Here is a tiny trained network, its code and every weight. The questions are about switching its units off for an input and a class, where a switched-off unit gives its printed mean instead of its output.

import numpy as np


def w(rows, s, z=0):
    codes = np.array(rows[::2]) - 128.0
    scale = np.full(codes.shape[1], s)
    scale[-1] = z or s
    return codes * scale


def norm(h):
    return h / np.sqrt((h * h).mean(-1, keepdims=True) + 1e-5)


def f(y):
    return np.maximum(y, 0)


def log_softmax(a):
    a = a - a.max(-1, keepdims=True)
    return a - np.log(np.exp(a).sum(-1, keepdims=True))


def net(x, mask):
    res = np.array(x, float).reshape(1, 7) / 4 @ E
    u = 0
    for l in range(4):
        y = f(norm(res) @ A[l][:, :-1].T + A[l][:, -1])
        res = res + np.where(mask[u : u + 6], y, B[l][:, -1]) @ B[l][:, :-1]
        u += 6
    return log_softmax(norm(res)[-1] @ U[:, :-1].T + U[:, -1])


A, B = {}, {}
E = w([
[124,129,131,132,124],'x0',
[123,127,126,134,125],'x1',
[90,46,166,107,230],'x2',
[127,193,254,93,96],'x3',
[126,127,126,131,130],'x4',
[194,28,178,82,58],'x5',
[133,125,127,125,134],'x6',
],0.0041)
A[0] = w([
[130,30,176,147,191,172],'L0N1',
[191,71,123,122,25,56],'L0N2',
[179,54,153,176,127,36],'L0N3',
[52,138,164,110,254,7],'L0N4',
[144,106,72,131,133,255],'L0N5',
[91,168,202,136,134,80],'L0N6',
],0.0049,0.0021)
B[0] = w([
[62,157,83,45,109,244],'L0N1',
[194,59,172,219,176,236],'L0N2',
[161,97,60,33,93,165],'L0N3',
[181,28,162,254,170,230],'L0N4',
[152,133,50,167,114,254],'L0N5',
[169,155,144,94,158,195],'L0N6',
],0.0056,0.0028)
A[1] = w([
[117,130,224,72,161,119],'L1N1',
[96,102,129,63,119,73],'L1N2',
[129,141,40,180,183,9],'L1N3',
[129,56,176,115,96,7],'L1N4',
[78,254,201,149,117,118],'L1N5',
[70,160,96,120,146,36],'L1N6',
],0.006,0.0014)
B[1] = w([
[120,61,232,157,87,219],'L1N1',
[146,79,121,38,121,155],'L1N2',
[59,196,130,147,2,253],'L1N3',
[112,194,121,100,101,179],'L1N4',
[211,124,37,4,253,233],'L1N5',
[144,117,189,164,108,155],'L1N6',
],0.0049,0.0033)
A[2] = w([
[182,157,33,143,79,71],'L2N1',
[198,110,253,92,76,11],'L2N2',
[157,66,157,165,49,114],'L2N3',
[181,104,193,130,188,87],'L2N4',
[135,75,79,80,206,35],'L2N5',
[102,209,237,134,240,113],'L2N6',
],0.0055,0.0012)
B[2] = w([
[173,116,254,161,123,250],'L2N1',
[87,204,108,180,57,252],'L2N2',
[121,157,99,145,223,220],'L2N3',
[135,139,131,189,85,208],'L2N4',
[130,164,91,106,68,190],'L2N5',
[233,54,169,165,122,232],'L2N6',
],0.0063,0.0032)
A[3] = w([
[113,178,225,69,39,184],'L3N1',
[191,107,70,191,139,9],'L3N2',
[117,191,121,157,89,3],'L3N3',
[1,125,67,200,169,13],'L3N4',
[143,228,147,175,113,115],'L3N5',
[155,165,116,78,161,47],'L3N6',
],0.0067,0.0025)
B[3] = w([
[3,126,66,160,222,253],'L3N1',
[101,89,254,117,199,216],'L3N2',
[119,178,146,131,84,173],'L3N3',
[36,134,217,54,152,217],'L3N4',
[158,137,69,84,65,254],'L3N5',
[149,140,121,107,233,148],'L3N6',
],0.0061,0.0036)
U = w([
[134,216,100,162,36,139],'0',
[224,50,191,184,139,254],'1',
[13,98,150,92,174,151],'2',
[151,37,49,8,98,17],'3',
[232,187,96,40,190,41],'4',
],0.012,0.0021)

Each question gives the input, the list of numbers given to net, and the class t.
The units are the neurons (one row each of A and B). Each row of codes is followed by its name. A weight is (code - 128) times the scale printed after its matrix; where a second scale follows, it is the last column's (A, B and U).
mask holds one flag per neuron, layer by layer. A switched-off neuron (its flag False) gives its mean, the last column of its row in B, instead of its output. The means were averaged over made-up inputs and are rounded, as every weight is.
A unit's drop is (log p(t) with every unit on - log p(t) with that unit switched off) / (log p(t) with every unit on - log p(t) with every unit switched off).
The circuit of an input: a set's keep is (log p(t) with only the set's units on - log p(t) with every unit switched off) / (log p(t) with every unit on - log p(t) with every unit switched off). Starting from the 12 units with the biggest drops (on a tie, the unit counted first), units are removed one at a time, each time the one whose removal leaves the highest keep (on an exact tie, the one counted first), for as long as the keep stays at least 0.8.
circuit, biggest first: the units of the circuit, biggest drop first
unit that matters most: the unit with the biggest drop
k most important neurons: the k neurons with the biggest drops, biggest first
top k neurons in layer l: the k neurons of layer l with the biggest drops, biggest first
drop of u: that unit's drop, to one decimal
input [-5,2,-2,7,-1,7,6], class 0: circuit, biggest first -> L2N2
input [-7,-2,8,7,2,6,-3], class 2: circuit, biggest first -> L3N1, L2N2
input [-8,-5,3,1,1,2,0], class 2: 4 most important neurons -> L3N1, L1N5, L0N5, L3N5
input [0,0,5,2,0,6,4], class 2: circuit, biggest first -> L3N1, L2N2
input [1,6,-4,1,-3,8,2], class 0: top 3 neurons in layer 2 -> L2N2, L2N6, L2N1
input [-5,4,-5,1,-4,-1,-1], class 4: circuit, biggest first -> L1N5, L0N4, L2N2
input [8,-2,7,-1,-6,2,-6], class 3: circuit, biggest first -> L0N1, L3N1, L3N2
input [3,-7,-7,-4,1,2,2], class 1: 3 most important neurons -> L0N2, L2N2, L3N2
input [-3,-8,-6,0,-5,2,-2], class 1: top 2 neurons in layer 1 -> L1N3, L1N1
input [0,7,6,-4,-4,1,-6], class 3: top 3 neurons in layer 2 -> L2N5, L2N2, L2N3
input [-2,3,0,-1,8,-4,0], class 0: 2 most important neurons -> L1N3, L0N2
input [-7,-1,5,7,-2,-8,-4], class 1: 2 most important neurons -> L0N4, L2N6
input [7,-8,1,7,-6,1,2], class 2: 2 most important neurons -> L3N1, L1N1
input [-6,0,6,5,2,-2,-1], class 1: unit that matters most -> L0N4
input [-4,-2,6,8,3,-5,8], class 1: 2 most important neurons -> L2N6, L0N4
input [-1,-8,6,-7,0,2,-8], class 3: 2 most important neurons -> L0N1, L3N1
input [7,7,0,5,4,-3,7], class 4: 2 most important neurons -> L1N5, L0N2
input [-7,-8,-7,5,5,-3,7], class 4: drop of L1N5 -> 0.6
input [-6,2,3,-3,-3,7,4], class 3: drop of L0N1 -> 0.3
input [-8,-3,-1,-3,-4,-1,8], class 0: circuit, biggest first -> L1N3
input [-7,8,0,-4,7,-1,5], class 0: drop of L0N6 -> 0.0
input [-3,-1,8,0,-3,8,7], class 3: top 2 neurons in layer 0 -> L0N3, L0N1
